Below is a small trained network, with its code and all its weights. Each question gives an input and a target symbol and asks what happens when units are switched off, that is, made to give their printed mean instead of their output.

import numpy as np


def w(rows, s, z=0):
    codes = np.array(rows[::2]) - 128.0
    scale = np.full(codes.shape[1], s)
    scale[-1] = z or s
    return codes * scale


def f(y):
    return y / 2 * (1 + np.tanh(0.7978845608 * (y + 0.044715 * y**3)))


def softmax(a):
    e = np.exp(a - a.max(-1, keepdims=True))
    return e / e.sum(-1, keepdims=True)


def log_softmax(a):
    a = a - a.max(-1, keepdims=True)
    return a - np.log(np.exp(a).sum(-1, keepdims=True))


def net(x, mask):
    ids = ['ΛΣΩαβδεζθμξτψ'.index(c) for c in x.split()]
    T = len(ids)
    res = E[ids] + P[:T]
    u = 0
    for l in range(2):
        r = res
        for j in range(2):
            rows = slice(3 * j, 3 * j + 3)
            q, k, v = (r @ M[l][rows].T for M in (Q, K, V))
            z = softmax(np.where(np.tri(T) > 0, q @ k.T / 3**0.5, -1e9)) @ v
            o = O[l][rows]
            res = res + np.where(mask[u + j], z, o[:, -1]) @ o[:, :-1]
        u += 2
        y = f(res @ A[l][:, :-1].T + A[l][:, -1])
        res = res + np.where(mask[u : u + 8], y, B[l][:, -1]) @ B[l][:, :-1]
        u += 8
    return log_softmax(res[-1] @ U[:, :-1].T + U[:, -1])


Q, K, V, O, A, B = {}, {}, {}, {}, {}, {}
E = w([
[176,165,93,201,142,166,75,193,78,125,136],'Λ',
[116,44,91,116,130,171,68,76,61,78,163],'Σ',
[117,139,175,205,205,131,128,117,97,93,153],'Ω',
[84,159,141,175,123,121,212,114,50,107,228],'α',
[139,135,164,139,54,67,176,63,173,89,69],'β',
[80,153,135,138,200,166,126,99,172,124,143],'δ',
[117,145,103,98,85,142,101,115,83,16,86],'ε',
[142,122,5,156,159,105,139,68,117,120,145],'ζ',
[176,97,151,47,121,163,136,82,120,172,36],'θ',
[162,66,135,205,71,134,91,172,133,155,173],'μ',
[124,163,122,157,161,68,46,136,118,179,112],'ξ',
[42,101,76,69,154,121,129,161,101,86,71],'τ',
[134,102,108,216,187,150,127,176,183,140,122],'ψ',
],0.014)
P = w([
[170,175,130,101,176,102,148,200,175,102,210],'0',
[138,95,177,182,174,109,2,89,134,134,136],'1',
[162,149,111,116,145,88,174,165,117,125,216],'2',
[131,45,167,202,138,112,18,93,75,136,114],'3',
[138,130,89,128,98,105,188,134,92,139,177],'4',
[111,4,157,231,85,133,4,98,31,132,75],'5',
[118,120,72,138,69,124,194,128,94,134,153],'6',
],0.0096)
Q[0] = w([
[145,144,113,193,123,91,73,88,120,51,49],'0.h1',
[147,146,181,119,62,186,77,120,200,153,2],'0.h1',
[49,117,143,198,104,73,87,99,99,22,104],'0.h1',
[85,210,145,63,70,121,151,188,212,77,51],'0.h2',
[174,119,86,99,115,70,165,97,160,120,103],'0.h2',
[99,32,145,189,184,112,2,67,66,7,53],'0.h2',
],0.01)
K[0] = w([
[106,106,80,152,60,146,147,104,115,110,71],'0.h1',
[241,111,114,34,116,114,106,93,164,157,127],'0.h1',
[76,129,108,181,60,135,198,120,56,108,103],'0.h1',
[153,179,123,119,196,112,65,217,247,50,113],'0.h2',
[144,114,157,158,132,139,22,153,149,134,101],'0.h2',
[87,98,59,86,105,101,171,51,61,62,28],'0.h2',
],0.011)
V[0] = w([
[152,143,144,115,112,107,69,148,225,124,145],'0.h1',
[126,100,148,139,129,152,141,166,136,208,106],'0.h1',
[70,133,54,176,117,119,107,124,140,110,178],'0.h1',
[253,133,91,152,177,236,131,31,144,129,216],'0.h2',
[150,121,239,147,20,200,126,125,147,60,130],'0.h2',
[116,93,186,65,141,201,115,184,62,171,151],'0.h2',
],0.0055)
O[0] = w([
[135,102,86,174,98,49,52,134,255,134,133,68],'0.h1',
[53,234,58,233,67,173,126,155,183,184,71,63],'0.h1',
[193,124,100,115,199,208,123,124,146,147,121,239],'0.h1',
[96,87,82,188,130,254,128,52,200,25,56,247],'0.h2',
[164,151,228,94,51,134,97,134,240,120,189,3],'0.h2',
[110,159,162,151,100,234,86,94,102,243,181,84],'0.h2',
],0.0052,0.0026)
A[0] = w([
[162,100,131,194,129,201,50,95,166,203,84,3],'0.n1',
[116,254,104,67,181,167,198,78,146,89,181,98],'0.n2',
[76,151,142,125,120,61,68,42,140,166,69,55],'0.n3',
[179,107,129,122,171,129,42,60,144,60,180,189],'0.n4',
[192,97,137,64,125,221,181,122,156,165,200,157],'0.n5',
[149,78,168,105,139,166,126,74,108,171,187,105],'0.n6',
[102,74,165,63,110,126,167,186,148,97,91,48],'0.n7',
[90,48,90,116,195,92,184,215,111,142,162,196],'0.n8',
],0.008,0.0052)
B[0] = w([
[110,104,156,2,190,154,206,150,74,147,155,166],'0.n1',
[75,128,149,48,116,133,215,111,133,191,138,169],'0.n2',
[197,118,108,166,113,237,162,156,72,103,198,141],'0.n3',
[75,66,137,130,69,156,173,220,93,171,103,254],'0.n4',
[154,123,93,181,124,89,122,131,146,154,12,160],'0.n5',
[102,140,112,106,125,97,101,124,114,96,110,151],'0.n6',
[184,115,101,88,148,218,87,78,135,119,170,124],'0.n7',
[98,165,124,177,68,198,99,104,159,155,107,251],'0.n8',
],0.0087,0.0073)
Q[1] = w([
[240,145,131,234,100,136,126,115,205,51,173],'1.h1',
[124,24,140,119,35,182,41,229,24,69,23],'1.h1',
[160,146,253,97,137,120,107,129,148,143,98],'1.h1',
[134,77,159,148,224,83,117,166,107,46,131],'1.h2',
[182,200,187,153,128,53,165,111,161,107,134],'1.h2',
[121,49,143,149,149,161,175,97,89,119,126],'1.h2',
],0.011)
K[1] = w([
[206,135,142,208,128,143,101,239,197,117,191],'1.h1',
[174,129,67,104,2,109,50,31,70,95,148],'1.h1',
[159,114,217,10,39,130,88,147,181,170,131],'1.h1',
[101,118,87,108,86,16,206,59,118,154,184],'1.h2',
[116,144,145,174,209,129,131,215,229,150,206],'1.h2',
[98,167,91,145,131,74,103,71,24,115,118],'1.h2',
],0.0091)
V[1] = w([
[2,148,46,98,85,170,127,209,120,99,80],'1.h1',
[93,95,122,165,134,89,130,108,178,205,208],'1.h1',
[127,102,206,145,104,192,127,34,178,181,24],'1.h1',
[208,129,51,120,95,117,205,157,117,142,177],'1.h2',
[94,152,147,186,232,90,190,170,84,121,169],'1.h2',
[27,136,153,205,42,73,170,89,81,120,114],'1.h2',
],0.0056)
O[1] = w([
[153,153,112,80,160,43,96,87,131,86,163,245],'1.h1',
[59,99,47,124,62,139,94,79,169,119,117,116],'1.h1',
[64,114,158,224,154,151,107,2,143,140,178,160],'1.h1',
[160,135,102,144,71,84,164,87,72,160,104,124],'1.h2',
[80,221,116,177,107,152,143,151,98,134,107,125],'1.h2',
[97,134,119,123,110,105,171,181,106,121,159,176],'1.h2',
],0.0075,0.011)
A[1] = w([
[85,106,237,112,126,151,27,168,117,160,132,60],'1.n1',
[131,214,107,52,177,88,166,69,213,124,140,64],'1.n2',
[178,132,93,135,233,153,169,197,175,231,52,101],'1.n3',
[168,144,93,59,185,124,77,89,177,143,47,87],'1.n4',
[100,214,172,63,30,152,197,132,122,126,128,1],'1.n5',
[125,149,82,2,201,165,139,134,116,64,128,79],'1.n6',
[64,113,120,87,73,190,135,62,143,82,74,123],'1.n7',
[120,130,145,47,133,127,117,181,62,151,144,24],'1.n8',
],0.0086,0.0058)
B[1] = w([
[183,173,105,139,164,99,163,124,179,174,137,231],'1.n1',
[176,96,214,143,158,190,102,181,176,126,80,206],'1.n2',
[175,162,127,109,91,123,104,11,108,76,84,161],'1.n3',
[114,153,161,35,53,183,104,80,156,112,139,147],'1.n4',
[190,73,137,145,178,116,95,78,99,127,141,154],'1.n5',
[147,76,155,135,90,147,73,105,157,164,216,208],'1.n6',
[171,148,105,111,153,113,131,211,164,145,136,253],'1.n7',
[96,152,115,185,144,116,165,94,171,64,144,188],'1.n8',
],0.011,0.0041)
U = w([
[123,170,115,199,154,181,117,84,163,67,131,71],'Λ',
[124,110,131,122,132,111,130,95,138,86,180,4],'Σ',
[95,159,175,133,193,146,124,200,162,99,57,124],'Ω',
[2,210,169,87,108,163,190,133,88,90,138,233],'α',
[154,108,185,204,59,115,90,175,129,208,84,110],'β',
[121,155,137,104,132,199,73,174,118,130,143,138],'δ',
[163,158,173,121,167,27,166,170,163,52,68,128],'ε',
[98,41,132,99,195,123,64,159,71,92,44,124],'ζ',
[168,127,163,139,167,173,165,116,84,206,123,83],'θ',
[126,183,34,71,85,141,235,143,151,162,154,94],'μ',
[211,206,111,124,152,183,110,194,76,79,101,92],'ξ',
[109,196,138,121,181,12,22,123,105,210,105,197],'τ',
[101,127,149,79,121,126,120,60,126,144,72,190],'ψ',
],0.008,0.004)

Each question gives the input, a string of symbols that net reads in full, and the target symbol t.
The units are the heads (3 rows each of Q, K, V and O) and the neurons (one row each of A and B). Each row of codes is followed by its name. A weight is (code - 128) times the scale printed after its matrix; where a second scale follows, it is the last column's (O, A, B and U).
mask holds one flag per unit, layer by layer, with each layer's heads first. A switched-off unit (its flag False) gives its mean, the last column of its rows in O or B, instead of its output. The means were averaged over made-up inputs and are rounded, as every weight is.
A unit's drop is (log p(t) with every unit on - log p(t) with that unit switched off) / (log p(t) with every unit on - log p(t) with every unit switched off).
The circuit of an input: a set's keep is (log p(t) with only the set's units on - log p(t) with every unit switched off) / (log p(t) with every unit on - log p(t) with every unit switched off). Starting from the 12 units with the biggest drops (on a tie, the unit counted first), units are removed one at a time, each time the one whose removal leaves the highest keep (on an exact tie, the one counted first), for as long as the keep stays at least 0.8.
circuit, biggest first: the units of the circuit, biggest drop first
top k neurons in layer l: the k neurons of layer l with the biggest drops, biggest first
heads that matter: for each layer, one digit per head in row order, 1 if its drop is at least 0.15 and else 0, layers parted by /
input τ δ θ ζ δ ψ, target ζ: circuit, biggest first => [0.h2 0.n1]
input θ ζ δ, target Ω: circuit, biggest first => [1.n2 0.n2 0.n3]
input β β ζ θ θ δ, target θ: top neuron in layer 0 => [0.n1]
input Λ α Ω, target α: heads that matter => 00 / 00
input ξ τ θ Σ, target Σ: heads that matter => 11 / 10
input μ Λ θ ψ, target θ: circuit, biggest first => [0.n1 1.h1 0.h2]
input δ β Λ β θ μ, target θ: heads that matter => 00 / 10
input ζ ψ ε, target Σ: top 3 neurons in layer 1 => [1.n6 1.n8 1.n5]
input β ζ μ α ε, target Σ: top 3 neurons in layer 1 => [1.n6 1.n5 1.n8]
input ζ α α ζ ζ τ θ, target ψ: heads that matter => 00 / 00
input α ε Λ τ, target τ: circuit, biggest first => [0.h2 0.n4]
input ψ ψ θ τ μ Λ, target τ: heads that matter => 01 / 00
input δ ψ θ Λ, target θ: circuit, biggest first => [0.n1 1.h1 0.h2]
input ψ α τ ζ τ α, target α: heads that matter => 10 / 01
input τ Λ α ζ ζ Σ, target Σ: heads that matter => 00 / 10
input Λ ζ ζ Λ, target ζ: heads that matter => 01 / 00
input ε ψ μ ψ, target ε: heads that matter => 01 / 10
input ψ θ α, target θ: circuit, biggest first => [0.n2 1.n5]
input β δ ψ Ω θ, target ψ: heads that matter => 01 / 00
input β Ω μ θ β μ α, target θ: heads that matter => 10 / 00
input ζ τ ζ δ, target ζ: circuit, biggest first => [0.h2 1.n1]
input ψ Λ δ θ, target θ: circuit, biggest first => [1.h1 1.n1 0.n1]
input ζ θ τ δ, target τ: circuit, biggest first => [0.h2 0.n8 1.h1 0.n2]
input θ β ξ δ β δ, target β: heads that matter => 01 / 10
input Σ ζ Λ ξ Λ ξ, target ζ: circuit, biggest first => [0.h2]
input ζ ε θ α Ω ξ, target α: heads that matter => 10 / 01
